In the rows, 128 means zero.
Each row is followed by its group and then its class within the group.
[140 120 122 126 137 126 122 129 123 145  78 136 159 135 127 119] | C j920
[136 157 127 122 119 122 123 131 126 137  56 136 163 141 123 124] | C j577
[133 109 109 128 120 124 113 129 126 129  91 135 183 132 118 126] | Z j488
[133 130 119 110 129 121 128 151 160 110  87 127 158 142 133 124] | C j577
[127 123 118 129 118 123 133 153 150 113 150 123 132 140 130 116] | C j577
[134 123 139 131 132 128 119 109 117 134 101 128 153 121 126 110] | Z j488
[130 190 134 133 135 118 139 162 182 134  93 142 147 142 118 137] | C j577
[130 125 140 142 136 123 140 145 149 112 122 130 155 139 121 116] | C j100
[128 139 127 135 125 125 118 106 128 146  70 134 167 131 122 111] | Z j488
[136 127 116 117 135 130 135 144 152 116  96 128 174 135 123 119] | C j920
[132 141 131 131 135 120 138 136 164 157  88 143 156 136 120 110] | C j100
[123  81 118 123 123 124 111 155 138  95 152 124 152 124 112 121] | C j920
[132 162 139 138 140 130 120 108 122 147  92 122 135 123 132 103] | Z j190
[129 133 135 121 133 126 140 134 139 131  99 118 109 146 135 110] | C j577
[119 156 135 136 129 133 121 116 114 120 105 117 145 139 145 110] | Z j190
[126 177 128 145 133 119 122 130 159 137  91 139 190 136 115 123] | Z j589
[137 128 116 124 121 129 126 134 139 133  90 133 140 124 134 117] | C j920
[126  95 117 116 128 131 123 146 128 138  98 154 173 137 123 123] | C j100
[133 132 130 123 128 120 136 125 147 137  92 127 145 133 129 108] | C j577
[125  98 122 123 116 126 135 130 126 112 123 119 136 138 127 115] | C j920
[130 118 131 128 137 126 123 110 115 143  94 126 141 139 133 114] | Z j589
[124 158 138 149 130 127 112 118 120 136  99 120 132 125 125 125] | Z j190
[136  74 120  87 128 135 119 124  96 120  97 122 124 145 139 108] | C j577
[144 146 133 120 137 125 133 126 163 145  90 127 124 135 137 106] | C j577
[112 134 142 141 138 138 128 109 122 131 145 112 103 130 114 125] | Z j190
[130 115 130 125 134 128 136 128 156 113 112 114 122 137 122 103] | C j100
[137 140 127 103 144 124 124 136 134 141  82 141 151 145 131 120] | C j920
[125 129 130 116 126 127 133 139 152 134  91 130 148 163 119 115] | C j100
[137 169 136 111 147 124 128 126 135 155  63 132 139 145 133 120] | C j920
[126 140 129 126 133 125 124 140 138 141 107 136 144 134 122 128] | C j920
[126 127 120 126 124 124 107 123 106 143  88 166 181 123 120 118] | Z j190
[131 146 114 127 128 128 114 103 114 154  93 129 158 133 134 109] | Z j190
[125 124 129  96 139 116 134 132 129 146  83 135 151 132 126 109] | C j100
[125 106 123 129 117 124 123 132 119 126 172 139 174 135 119 116] | Z j488
[138 163 126 121 126 121 108 129 136 152  69 144 173 127 119 123] | Z j589
[137 103  92 115 117 119 102 164 111 146  55 176 252 137 108 131] | Z j488
[129 130 126 139 141 123 118 122 121 150  94 132 162 133 122 117] | Z j190
[129 136 126 120 131 131 114 110 116 128  92 134 142 131 121 122] | Z j589
[126  97 116 113 126 125 118 143 146 115 110 119 161 142 130 114] | C j577
[122  84 118 121 109 122 131 154 131 114 113 127 175 159 117 112] | C j100
[131  94 122 117 127 118 129 133 131 122 110 123 135 145 133 112] | C j100
[128 236 136 129 139 119 134 117 163 157  58 142 171 138 121 125] | Z j589
[125 127 131 127 131 133 111 140 133 130 102 133 169 129 122 122] | C j920
[124 149 128 130 128 129 128 117 130 144  90 132 152 130 124 108] | Z j488
[143 169 132 104 142 116 124 117 139 160  54 122 122 132 137 103] | C j100
[130 129 120 126 136 123  77 127 114 137  83 143 169 129 126 127] | Z j488
[133 122 120 140 129 118 118 128 141 137  91 146 189 129 120 122] | Z j488
[136 133 122 134 135 127 108 115 121 135  77 126 145 132 113 118] | Z j488
[130 135 140 134 126 127 119 118 114 149  96 124 152 129 125 118] | Z j488
[127 112 119 118 130 126 126 139 136 125 105 127 152 141 126 117] | C j100
[115 119 131 142 121 133 112 129 124 116 108 128 134 134 115 118] | Z j488
[125 150 157 153 137 135 154 142 185 129 148  99  67 123 126 109] | C j100
[123 163 130 116 128 106 130 143 157 138  89 134 154 135 123 108] | C j920
[131 137 124 116 131 132 128 105 117 133  71 130 148 133 128 121] | Z j589
[128  91 122 122 127 123 106 112 104 119  99 123 153 129 137 112] | Z j488

Each row is followed by its group and then its class within the group.
[105 125 128 129 139 132 121 123 125 132 134 132 127 109 115 134] | W j936
[128 127 133 125 118 120 120 148 123 135 111 115 112 131 118 140] | P j450
[140 132 133 140 113 126 138 115 123 123 117 127 157 118 143 104] | N j127
[119 114 121 117 131 127 115 140 134 127 113 123 101 124 115 145] | P j450
[131 121 122 124 123 119 123 141 124 120 111 122 124 132 118 134] | P j407
[136 129 146 125 112 129 115 124 141 137 125 127 123 136 130 129] | K J219
[156 143 148 134 120 123 130 139 127 129 120 117 133 136 138 126] | K J219
